Below are the code and all the weights of a small trained network. Each question names an input and a target symbol and asks about switching units off, where a switched-off unit gives its printed mean instead of its output.

import numpy as np


def w(rows, s, z=0):
    codes = np.array(rows[::2]) - 128.0
    scale = np.full(codes.shape[1], s)
    scale[-1] = z or s
    return codes * scale


def f(y):
    return y / 2 * (1 + np.tanh(0.7978845608 * (y + 0.044715 * y**3)))


def softmax(a):
    e = np.exp(a - a.max(-1, keepdims=True))
    return e / e.sum(-1, keepdims=True)


def log_softmax(a):
    a = a - a.max(-1, keepdims=True)
    return a - np.log(np.exp(a).sum(-1, keepdims=True))


def net(x, mask):
    ids = ['αβγζηξσω'.index(c) for c in x.split()]
    T = len(ids)
    res = E[ids] + P[:T]
    r = res
    for j in range(2):
        rows = slice(3 * j, 3 * j + 3)
        q, k, v = (r @ M[0][rows].T for M in (Q, K, V))
        z = softmax(np.where(np.tri(T) > 0, q @ k.T / 3**0.5, -1e9)) @ v
        o = O[0][rows]
        res = res + np.where(mask[j], z, o[:, -1]) @ o[:, :-1]
    y = f(res @ A[0][:, :-1].T + A[0][:, -1])
    res = res + np.where(mask[2:10], y, B[0][:, -1]) @ B[0][:, :-1]
    return log_softmax(res[-1] @ U[:, :-1].T + U[:, -1])


Q, K, V, O, A, B = {}, {}, {}, {}, {}, {}
E = w([
[138,81,69,133,158,111],'α',
[134,169,79,112,93,149],'β',
[136,9,182,163,157,83],'γ',
[130,89,144,147,118,141],'ζ',
[115,159,105,160,133,213],'η',
[115,87,188,164,173,110],'ξ',
[94,157,162,141,132,30],'σ',
[191,93,85,170,70,86],'ω',
],0.014)
P = w([
[108,3,58,88,126,212],'0',
[91,168,176,91,144,131],'1',
[140,114,178,177,102,192],'2',
[125,78,181,170,99,141],'3',
[113,179,113,127,98,148],'4',
[184,110,71,104,145,148],'5',
[144,85,157,127,176,136],'6',
[145,166,121,84,99,95],'7',
[121,96,154,157,128,221],'8',
[126,132,127,120,122,149],'9',
],0.0066)
Q[0] = w([
[46,211,171,38,212,101],'H0',
[194,67,185,254,186,74],'H0',
[191,115,128,132,209,156],'H0',
[24,152,109,87,136,158],'H1',
[224,121,83,201,52,163],'H1',
[170,121,139,250,132,157],'H1',
],0.006)
K[0] = w([
[59,10,36,104,156,122],'H0',
[229,195,86,206,57,113],'H0',
[165,189,2,97,165,127],'H0',
[173,40,121,143,94,120],'H1',
[98,164,213,140,125,54],'H1',
[202,113,145,188,90,37],'H1',
],0.0059)
V[0] = w([
[179,45,87,159,126,80],'H0',
[54,128,183,135,208,129],'H0',
[85,50,186,157,183,110],'H0',
[83,160,117,83,227,153],'H1',
[176,100,34,126,110,210],'H1',
[2,168,111,95,151,201],'H1',
],0.0082)
O[0] = w([
[159,238,102,160,188,131,252],'H0',
[93,39,186,36,237,180,128],'H0',
[157,172,149,60,215,249,246],'H0',
[32,76,51,90,164,133,70],'H1',
[105,153,86,255,169,203,167],'H1',
[42,76,71,122,92,178,67],'H1',
],0.0071,0.0028)
A[0] = w([
[208,254,168,125,86,70,195],'N0',
[115,75,225,63,123,58,185],'N1',
[150,143,128,251,93,121,167],'N2',
[103,227,180,177,203,182,129],'N3',
[30,14,132,9,168,118,253],'N4',
[219,201,176,195,195,212,195],'N5',
[11,80,159,122,141,122,205],'N6',
[65,144,102,68,211,227,169],'N7',
],0.0056,0.003)
B[0] = w([
[73,61,91,101,167,44,184],'N0',
[64,200,152,129,143,142,156],'N1',
[112,207,142,120,54,114,184],'N2',
[192,145,114,171,138,61,190],'N3',
[59,171,103,54,75,233,175],'N4',
[202,62,97,111,152,19,254],'N5',
[46,83,45,117,67,190,148],'N6',
[106,1,178,135,148,191,196],'N7',
],0.0064,0.0067)
U = w([
[66,148,94,190,222,107,158],'α',
[70,201,162,11,85,168,141],'β',
[199,170,147,147,34,42,141],'γ',
[72,193,145,187,7,156,159],'ζ',
[99,90,165,29,142,165,165],'η',
[156,145,162,157,106,167,112],'ξ',
[3,76,92,156,69,143,158],'σ',
[183,111,208,102,181,106,5],'ω',
],0.005,0.0019)

Each question gives the input, a string of symbols that net reads in full, and the target symbol t.
The units are the heads (3 rows each of Q, K, V and O) and the neurons (one row each of A and B). Each row of codes is followed by its name. A weight is (code - 128) times the scale printed after its matrix; where a second scale follows, it is the last column's (O, A, B and U).
mask holds one flag per unit, heads first, then neurons. A switched-off unit (its flag False) gives its mean, the last column of its rows in O or B, instead of its output. The means were averaged over made-up inputs and are rounded, as every weight is.
A unit's drop is (log p(t) with every unit on - log p(t) with that unit switched off) / (log p(t) with every unit on - log p(t) with every unit switched off).
The circuit of an input: a set's keep is (log p(t) with only the set's units on - log p(t) with every unit switched off) / (log p(t) with every unit on - log p(t) with every unit switched off). Starting from all 10 units, units are removed one at a time, each time the one whose removal leaves the highest keep (on an exact tie, the one counted first), for as long as the keep stays at least 0.8.
circuit, biggest first: the units of the circuit, biggest drop first
most important unit: the unit with the biggest drop
k most important neurons: the k neurons with the biggest drops, biggest first
drop of u: that unit's drop, to one decimal
input η η σ, target σ: most important unit -> H1
input ξ σ γ, target β: circuit, biggest first -> H1; N4; H0; N1
input σ α ξ ξ ξ, target η: circuit, biggest first -> H0; H1; N4
input γ ξ ξ, target η: circuit, biggest first -> H0; N7
input η η β, target σ: circuit, biggest first -> H1; H0
input ξ ξ σ, target η: circuit, biggest first -> H0; H1
input β ξ σ γ ζ ω γ, target γ: circuit, biggest first -> H0; H1
input γ ω ζ, target γ: circuit, biggest first -> H1; H0; N5; N7
input η α η η ξ, target σ: circuit, biggest first -> H1; H0; N6
input α ξ ω η, target γ: circuit, biggest first -> H1; N5; N3; N4
input γ β η η γ, target σ: circuit, biggest first -> H0; H1; N6
input ξ η α, target σ: circuit, biggest first -> H1; H0; N6
input ξ η η, target σ: 2 most important neurons -> N6; N7
input α γ γ γ σ, target ω: drop of H0 -> 0.8
input γ β ξ γ σ, target ω: drop of H0 -> 0.9
input γ α ω β, target γ: drop of N5 -> 0.2
input σ ξ γ, target η: most important neuron -> N4
